Here is a tiny trained network, its code and every weight. The questions are about switching its units off for an input and a class, where a switched-off unit gives its printed mean instead of its output.

import numpy as np


def w(rows, s, z=0):
    codes = np.array(rows[::2]) - 128.0
    scale = np.full(codes.shape[1], s)
    scale[-1] = z or s
    return codes * scale


def norm(h):
    return h / np.sqrt((h * h).mean(-1, keepdims=True) + 1e-5)


def f(y):
    return y / 2 * (1 + np.tanh(0.7978845608 * (y + 0.044715 * y**3)))


def log_softmax(a):
    a = a - a.max(-1, keepdims=True)
    return a - np.log(np.exp(a).sum(-1, keepdims=True))


def net(x, mask):
    res = np.array(x, float).reshape(1, 5) / 4 @ E
    u = 0
    for l in range(2):
        y = f(norm(res) @ A[l][:, :-1].T + A[l][:, -1])
        res = res + np.where(mask[u : u + 11], y, B[l][:, -1]) @ B[l][:, :-1]
        u += 11
    return log_softmax(norm(res)[-1] @ U[:, :-1].T + U[:, -1])


A, B = {}, {}
E = w([
[144,110,169,96,162,147,98],'x0',
[203,253,133,128,128,196,208],'x1',
[133,58,15,106,102,165,92],'x2',
[61,89,136,249,106,203,71],'x3',
[108,66,114,127,93,171,222],'x4',
],0.0055)
A[0] = w([
[136,156,178,103,111,187,128,130],'L0N1',
[128,133,254,91,103,80,127,239],'L0N2',
[145,77,95,197,58,82,72,149],'L0N3',
[124,133,207,88,62,61,126,149],'L0N4',
[67,91,114,157,99,187,133,230],'L0N5',
[178,198,134,72,55,81,159,121],'L0N6',
[187,92,135,130,101,76,158,5],'L0N7',
[136,49,145,140,127,220,165,218],'L0N8',
[151,87,122,106,112,89,201,106],'L0N9',
[233,113,172,219,180,177,143,116],'L0N10',
[152,167,177,131,160,100,179,102],'L0N11',
],0.008,0.0024)
B[0] = w([
[97,132,255,141,152,112,120,176],'L0N1',
[101,183,100,147,146,155,162,243],'L0N2',
[89,184,102,119,107,241,133,212],'L0N3',
[101,111,141,134,117,149,179,182],'L0N4',
[152,161,126,186,99,158,114,249],'L0N5',
[95,119,153,101,120,142,102,238],'L0N6',
[102,118,110,136,160,54,111,121],'L0N7',
[200,116,186,114,96,64,155,255],'L0N8',
[139,41,125,125,76,65,142,182],'L0N9',
[182,106,152,103,183,107,133,208],'L0N10',
[88,111,136,77,130,171,110,203],'L0N11',
],0.0089,0.004)
A[1] = w([
[71,174,45,164,119,72,65,187],'L1N1',
[86,93,58,219,177,114,121,41],'L1N2',
[81,63,125,93,131,30,169,206],'L1N3',
[105,47,133,147,68,122,223,109],'L1N4',
[131,176,208,185,127,168,210,100],'L1N5',
[103,164,102,155,104,201,73,57],'L1N6',
[198,129,107,1,79,194,132,133],'L1N7',
[175,168,79,102,116,127,110,191],'L1N8',
[128,127,144,37,66,116,186,178],'L1N9',
[64,147,185,180,148,229,66,213],'L1N10',
[145,152,107,190,93,83,19,251],'L1N11',
],0.0081,0.0017)
B[1] = w([
[209,59,117,129,108,158,133,160],'L1N1',
[84,124,234,131,80,142,117,135],'L1N2',
[91,148,115,189,167,156,180,188],'L1N3',
[202,177,81,179,184,68,146,205],'L1N4',
[155,48,121,96,136,102,66,253],'L1N5',
[82,121,150,169,85,112,150,184],'L1N6',
[117,96,103,130,102,87,66,215],'L1N7',
[66,72,145,90,126,85,107,150],'L1N8',
[88,195,130,172,89,116,67,218],'L1N9',
[135,162,119,92,129,173,191,254],'L1N10',
[2,34,145,135,65,158,196,167],'L1N11',
],0.0096,0.0063)
U = w([
[99,40,34,108,106,112,58,118],'0',
[88,188,143,70,88,79,16,116],'1',
[88,91,145,181,59,251,163,177],'2',
[239,84,198,134,144,142,95,167],'3',
[116,193,196,42,232,181,141,122],'4',
[70,196,99,190,195,79,177,121],'5',
[150,104,70,119,192,173,105,1],'6',
[203,127,61,235,99,48,134,119],'7',
],0.013,0.0072)

Each question gives the input, the list of numbers given to net, and the class t.
The units are the neurons (one row each of A and B). Each row of codes is followed by its name. A weight is (code - 128) times the scale printed after its matrix; where a second scale follows, it is the last column's (A, B and U).
mask holds one flag per neuron, layer by layer. A switched-off neuron (its flag False) gives its mean, the last column of its row in B, instead of its output. The means were averaged over made-up inputs and are rounded, as every weight is.
A unit's drop is (log p(t) with every unit on - log p(t) with that unit switched off) / (log p(t) with every unit on - log p(t) with every unit switched off).
The circuit of an input: a set's keep is (log p(t) with only the set's units on - log p(t) with every unit switched off) / (log p(t) with every unit on - log p(t) with every unit switched off). Starting from the 12 units with the biggest drops (on a tie, the unit counted first), units are removed one at a time, each time the one whose removal leaves the highest keep (on an exact tie, the one counted first), for as long as the keep stays at least 0.8.
circuit, biggest first: the units of the circuit, biggest drop first
most important unit: the unit with the biggest drop
k most important neurons: the k neurons with the biggest drops, biggest first
k most important neurons of layer l: the k neurons of layer l with the biggest drops, biggest first
drop when u is switched off: that unit's drop, to one decimal
input [-2,1,-6,6,2], class 3: circuit, biggest first	[L1N5 L0N10]
input [-8,-8,7,1,8], class 7: circuit, biggest first	[L1N4]
input [7,8,8,3,-5], class 3: circuit, biggest first	[L0N10 L0N3]
input [8,-4,-3,2,5], class 3: 2 most important neurons	[L1N5 L0N5]
input [-3,1,2,-2,-7], class 0: circuit, biggest first	[L0N1 L1N8 L1N1]
input [-3,7,6,-8,7], class 7: circuit, biggest first	[L0N9 L1N4]
input [2,7,8,-8,7], class 7: 3 most important neurons	[L0N9 L1N4 L0N3]
input [1,2,-4,-5,1], class 1: 2 most important neurons	[L1N9 L0N9]
input [2,5,2,-3,4], class 1: circuit, biggest first	[L1N9 L1N7]
input [-3,-2,-2,-8,6], class 5: circuit, biggest first	[L1N3 L0N7]
input [3,-2,3,-7,0], class 5: 3 most important neurons	[L1N3 L1N5 L0N3]
input [-6,7,-4,-2,-5], class 4: 2 most important neurons	[L0N8 L0N9]
input [-4,-5,-6,-6,-5], class 5: 2 most important neurons of layer 1	[L1N3 L1N10]
input [4,-8,-6,0,1], class 5: 3 most important neurons	[L0N4 L0N5 L1N11]
input [-7,-7,1,-7,-4], class 5: circuit, biggest first	[L1N3]
input [-7,8,-5,6,-4], class 4: 2 most important neurons	[L0N8 L1N10]
input [-6,-5,-1,-7,3], class 5: 2 most important neurons	[L1N3 L1N5]
input [7,0,-8,6,1], class 4: 2 most important neurons of layer 0	[L0N2 L0N9]
input [-8,7,-7,-4,3], class 1: 3 most important neurons	[L1N9 L1N5 L1N10]
input [-3,-6,-5,-3,-2], class 5: most important unit	L0N4
input [-1,-1,-2,-1,1], class 5: 2 most important neurons	[L0N9 L1N4]
input [1,5,-2,-8,3], class 1: 2 most important neurons	[L1N9 L1N7]
input [5,6,5,-6,8], class 7: 2 most important neurons	[L0N9 L1N4]
input [-3,-7,5,-2,3], class 7: 2 most important neurons of layer 1	[L1N4 L1N5]
input [6,3,3,-1,-5], class 4: 2 most important neurons of layer 1	[L1N9 L1N5]
input [2,-3,-6,3,5], class 3: drop when L0N9 is switched off	0.1
